[  0  -2  14 -15  -5 -38   7  -7  19 -10   8   5   5 -16  -4  -4  -6 -10
  11  10 -43 -26 -26   9  -9  -1  -4] -> 12
[  9  12 -11   4  -9  12   6  12  -1  16 -11  -4  15  15  13   8   3  33
  10 -17 -16  -6  24 -20  33   7   2] -> 4
[-11  12  -5 -15  -7  11   8  -4   1   1  -2 -13   4   1  23  19   3  41
   9 -27 -13 -10   4  -8  38 -12   2] -> 0
[  5   4 -29   7   1 -45  11   3  14   3   0   4  24   1 -10  -3   9  19
  14   0 -42 -31   0 -13  23   1   5] -> 7
[  0   9 -20   2  -6  11   7   8   0   9 -12  -7  20   7  12   8  13  35
   4 -16  -8  -6  14 -13  30  -7   2] -> 3
[ 10   1  14   1  -8 -31   7  13  10   2   0  15  11  -3 -15 -12   1 -31
   3  13 -45  -9  -2  -3 -12  17  -2] -> 15
[  4   7 -34   6  -3 -20  10  11   8   6  -7  -4  25   2   6   8  11  36
  10 -12 -22 -18   6 -17  27  -9   2] -> 4
[ 13  10  30 -19 -15 -48  14   6  31 -10   5   6  15 -23   3   1 -16  -8
  25   5 -63 -31 -18   0   8   1  -5] -> 12
[ 15  -5 -32  10  -7 -30  -6  16   4   9 -10   4  26  -7  11 -10  -9 -13
   4   5 -29   6   0 -10  -7  -1 -13] -> 14

[  1  37  13   2 -41  15   3  -3  -3   2 -16  -3   9  -9  17 -11  -3  -2
   9  -2] -> 10
[  2   0  14   0  -4 -14   0   0  -3   0  -5  -7   8  -3  -7   2  -3  -3
  13   1] -> 2
[ -5  -6   5   2   1   1   5   1   1   4 -13  -3   4  -5  -9  -7  -1  -5
  -7  -3] -> 9
[ -2  46   4   1 -42  22   3   1  -2   6  -9   2   8  -6  22 -11  -1  -1
   6  -3] -> 12
[ -8  17  -5   1 -24   0   7   8  -2  15   5  -2   3 -15   3 -11   2  -2
 -12  -2] -> 15
[  5  24   8  -3 -12  12  -3  -7  -3  -7 -15   1   0  -2   5  -6  -3  -1
  17  -1] -> 6
[ -2 -17   4  -1  14  -8   6   7  -1   7   1  -8   1  -8 -16  -8   1  -3
 -12  -1] -> 6
[  4 -14   4  -4   6 -19   4   4  -6   6  -1 -16   1 -11 -16  -8  -3  -3
  -3   2] -> 1
[  3   7  12  -2   7  -6   1   2  -2  -4  -4  -8   6   2 -10   6  -1  -3
  12   1] -> 0
[ -7  32   6   1 -39  13   8   1  -2   4 -11  -1  11  -8  14 -13  -2  -4
  -4  -3] -> 13
[  2  -6  22   5  -8  -8  -4 -10   0 -10 -23  -5  12  -2 -11   3  -7  -6
  21   0] -> 2
[  2   5  17   0  -7  -5   0 -12  -2 -12 -25  -5   7  -2  -7  -2  -6  -6
  18   0] -> 4
[  1  -9   9  -1  11 -16   0  -3  -2  -6 -11  -7   1  -3 -14  -1  -3  -5
   7   1] -> 4

[-14  -6  58  31 -12  11  -4  11   4  -6 -10  -8   0  10  -4  -7   0] -> 0
[-7  4 21 32 -4 -6  5  0 -4  2 -9  8  0 10  2  1  4] -> 3
[ 15   8  23  33  -4 -13   6   4  -7  12  -9  10   0   9  -1   3  13] -> 4
[ 15   7 -29 -18  10 -11   2 -25  -6   5   6  12  -2  -7   5   6  -7] -> 12
[ 38  14 -33 -16  13 -20  10 -36  -8  20   6  23  -2  -7   5  13   6] -> 11
[26  4  1 -6 -3 -3  0 20  8 12 -8  9 -5 -4 -1  0  9] -> 12
[21  3  1 -8 -3  1 -3 17 10  9 -7  5 -5 -4  0 -2 12] -> 12
[  1  11  -5  31   6 -17  11 -16 -16   9  -2  14   3   7   6  10   7] -> 3
[-48 -12   1   4  -2  13  -3   6   5 -16   3  -5  -2  -1   5  -5 -25] -> 9
[ 29   8  -4  12   3 -12   7  -9  -4  19  -4  20  -3   0   3   8  12] -> 9
[-25  -6 -22 -18   5   2  -1  -9   1  -5   7   6  -2  -7   7  -2 -19] -> 13
[ 7  4 28 34 -6 -4  3 13 -3  3 -8  4  0 10 -1  0  8] -> 2
[ 44  13  23  21  -4 -16   9   3 -12  22 -11  16   1   7  -3   7  25] -> 4
[ 38   6 -21 -21   7 -10   3 -17   7  13  -1  10  -3 -11   1   3  14] -> 15
[-13  -2 -24  -8   7  -5   3 -19  -7   2  11  10  -2  -3   6   3 -13] -> 11
[-19   0   9  30  -3  -7   3   1  -2  -2  -4   6  -1   9   4   2  -3] -> 3

[ -1   6 -10  -4   6   6   5   1 -10  -2  -1 -21   7  -6   2   8   9 -12
   9  -2  -2 -14  -8  -4  22   1  -4   9] -> 3
[  9   0  -1   3  -1  -6  -3   0   2  -7 -11   1  -6  -8  -2   2   0   3
 -14  -1  -1   3  -9   4  11 -16   7  -4] -> 10
[  4   5  18 -11 -12  -7 -14 -11   6   1   5  10  -6   5 -11 -20 -12  16
  10   6  -6  25   2  -4 -19  -6  -1  11] -> 15
[ -4   3  -5  12   0  -6  11   6   0 -10 -13  -6  -1 -15  -3   9   5  -4
 -16  -6   0  -8 -13   8   3 -24   7   1] -> 9
[ -7  11  -5  -2   0   3   4  -3 -12  -1   2 -18   6  -3  -5   7   3 -12
  20  -3  -4  -6  -2  -5  15   0   1  15] -> 4
[  6   5   7  -9  -1   6 -15 -11   2   5   0  11  -5  15 -11  -2 -11  -2
  21   2   1  17   5  -9  20  14   0 -15] -> 11
[ -5  -6 -12  11  11   6   4  -2  -9   3  -9 -15   5  -4   8  13   9 -14
   4  -2   4 -14 -14  -1  39   4   5 -21] -> 4
[-16  20   1  17  -7 -11  22   3  -5 -11 -10 -12  -1 -17 -21  17   0 -13
  -1 -10  -2  -1  -8   6  -3 -32  12   2] -> 9
[  2   2  -5 -12   5   5  -7  -5 -12   2   3 -11   9   7   2  -1   3  -9
  21   0  -5  -6   0  -6  24   7   2  18] -> 1
[  8   3   9 -13  -3  -1 -12  -8   3   5   7   4  -2   5  -3 -12  -6   5
  13   6  -4  17   2  -8   2   5  -1   0] -> 10
[  8   6 -11  -4  12   2   5   4  -7  -1   0 -14   5  -4   1  16  12 -23
   5  -3   5 -11 -10  -1  43  -5   0 -15] -> 0
[  4   9   7 -13  -2   5  -9  -7   0   5  10   1  -2   9  -8  -6  -7   1
  20   4  -1  15   9 -10   4  15  -5  -4] -> 9
